Below is a small trained network, with its code and all its weights. Each question gives an input and a class and asks what happens when units are switched off, that is, made to give their printed mean instead of their output.

import numpy as np


def w(rows, s, z=0):
    codes = np.array(rows[::2]) - 128.0
    scale = np.full(codes.shape[1], s)
    scale[-1] = z or s
    return codes * scale


def f(y):
    return np.maximum(y, 0)


def log_softmax(a):
    a = a - a.max(-1, keepdims=True)
    return a - np.log(np.exp(a).sum(-1, keepdims=True))


def net(x, mask):
    res = np.array(x, float).reshape(1, 6) / 4 @ E
    y = f(res @ A[0][:, :-1].T + A[0][:, -1])
    res = res + np.where(mask, y, B[0][:, -1]) @ B[0][:, :-1]
    return log_softmax(res[-1] @ U[:, :-1].T + U[:, -1])


A, B = {}, {}
E = w([
[66,171,60,56],'x0',
[128,128,128,128],'x1',
[92,252,128,180],'x2',
[129,128,128,128],'x3',
[214,194,177,63],'x4',
[51,122,206,105],'x5',
],0.012)
A[0] = w([
[95,233,123,201,94],'n1',
[91,102,196,119,170],'n2',
[189,178,137,68,182],'n3',
[163,159,84,159,121],'n4',
[120,172,108,49,65],'n5',
[104,171,130,171,99],'n6',
[165,113,189,185,5],'n7',
[214,115,77,169,135],'n8',
[193,153,152,84,132],'n9',
[141,188,104,208,113],'n10',
[88,108,134,184,167],'n11',
[79,141,44,20,39],'n12',
[104,214,95,168,174],'n13',
[105,161,105,142,102],'n14',
[207,111,7,101,102],'n15',
[168,100,191,207,63],'n16',
[138,71,95,79,96],'n17',
[104,108,68,160,119],'n18',
[100,110,107,154,57],'n19',
[155,63,87,76,112],'n20',
[93,108,209,94,99],'n21',
[127,188,101,156,92],'n22',
[110,119,167,139,147],'n23',
[166,120,112,158,91],'n24',
[72,107,170,123,116],'n25',
[124,51,118,68,48],'n26',
[199,164,166,96,129],'n27',
[150,162,139,43,112],'n28',
[164,117,52,182,45],'n29',
[154,52,163,74,119],'n30',
[213,177,146,100,149],'n31',
[79,125,98,191,161],'n32',
[112,76,42,205,148],'n33',
[151,83,95,100,114],'n34',
[35,102,72,110,76],'n35',
[162,154,161,95,46],'n36',
[98,141,204,83,54],'n37',
],0.014,0.003)
B[0] = w([
[118,103,206,161,252],'n1',
[72,180,110,92,189],'n2',
[113,79,69,167,241],'n3',
[40,195,115,70,184],'n4',
[199,143,91,134,197],'n5',
[86,97,169,116,184],'n6',
[249,156,94,78,194],'n7',
[40,206,110,104,226],'n8',
[112,97,116,181,222],'n9',
[135,108,203,109,212],'n10',
[147,80,87,131,186],'n11',
[253,162,139,50,223],'n12',
[140,124,182,107,232],'n13',
[139,131,185,106,167],'n14',
[53,202,123,109,240],'n15',
[245,133,100,2,216],'n16',
[135,139,225,150,191],'n17',
[153,93,65,192,180],'n18',
[121,89,89,172,159],'n19',
[116,96,201,147,206],'n20',
[63,189,112,137,192],'n21',
[136,108,194,154,190],'n22',
[106,172,79,102,161],'n23',
[125,183,116,91,169],'n24',
[53,168,79,108,182],'n25',
[94,120,199,152,198],'n26',
[125,64,68,188,233],'n27',
[147,73,64,185,210],'n28',
[85,214,110,136,193],'n29',
[103,130,178,145,214],'n30',
[129,77,113,166,247],'n31',
[138,98,89,149,196],'n32',
[136,60,79,177,225],'n33',
[158,130,227,111,182],'n34',
[174,119,78,127,207],'n35',
[110,126,110,181,186],'n36',
[74,163,92,134,193],'n37',
],0.0086,0.013)
U = w([
[143,54,35,210,80],'0',
[134,111,242,152,68],'1',
[255,165,78,63,254],'2',
[52,242,65,134,44],'3',
],0.014,0.0095)

Each question gives the input, the list of numbers given to net, and the class t.
The units are the neurons (one row each of A and B). Each row of codes is followed by its name. A weight is (code - 128) times the scale printed after its matrix; where a second scale follows, it is the last column's (A, B and U).
mask holds one flag per neuron, in row order. A switched-off neuron (its flag False) gives its mean, the last column of its row in B, instead of its output. The means were averaged over made-up inputs and are rounded, as every weight is.
A unit's drop is (log p(t) with every unit on - log p(t) with that unit switched off) / (log p(t) with every unit on - log p(t) with every unit switched off).
The circuit of an input: a set's keep is (log p(t) with only the set's units on - log p(t) with every unit switched off) / (log p(t) with every unit on - log p(t) with every unit switched off). Starting from the 12 units with the biggest drops (on a tie, the unit counted first), units are removed one at a time, each time the one whose removal leaves the highest keep (on an exact tie, the one counted first), for as long as the keep stays at least 0.8.
circuit, biggest first: the units of the circuit, biggest drop first
k most important neurons: the k neurons with the biggest drops, biggest first
drop of u: that unit's drop, to one decimal
input [-4,0,-2,6,5,-8], class 3: circuit, biggest first : n8
input [-5,5,8,6,-7,2], class 1: 3 most important neurons : n1; n10; n13
input [-7,-6,-5,-4,0,7], class 2: 2 most important neurons : n16; n7
input [2,2,-6,-1,-7,-8], class 3: 3 most important neurons : n15; n29; n8
input [-2,2,-1,2,6,7], class 3: 4 most important neurons : n21; n2; n37; n33
input [8,-1,4,-5,-3,8], class 2: 2 most important neurons : n12; n35
input [8,5,0,4,-8,8], class 0: 3 most important neurons : n35; n16; n18
input [6,-8,8,5,-6,-2], class 1: 2 most important neurons : n1; n13
input [-8,-1,-1,4,8,-1], class 0: 3 most important neurons : n27; n31; n9
input [-1,8,8,2,-8,1], class 0: 3 most important neurons : n32; n33; n18
input [-1,3,7,1,7,-3], class 0: 3 most important neurons : n27; n3; n31
input [-4,3,0,2,0,-5], class 3: 2 most important neurons : n8; n12
input [3,-5,-6,2,-1,-7], class 3: 4 most important neurons : n15; n8; n29; n1
input [-6,-4,-2,0,7,4], class 0: circuit, biggest first : n27
input [6,-7,-4,-7,-4,4], class 2: 2 most important neurons : n12; n35
input [-7,4,2,2,7,-5], class 0: 2 most important neurons : n27; n31
input [-2,5,8,-7,7,-1], class 1: 4 most important neurons : n1; n10; n13; n22
input [5,5,-8,0,-2,-8], class 1: drop of n17 : 0.4
input [4,2,-4,2,-4,8], class 3: drop of n34 : 0.0
input [-1,-6,4,-3,5,6], class 3: circuit, biggest first : n37
input [-8,-6,-5,8,-3,-4], class 2: drop of n16 : 0.2
input [-3,6,8,6,-6,-2], class 1: drop of n10 : 0.1
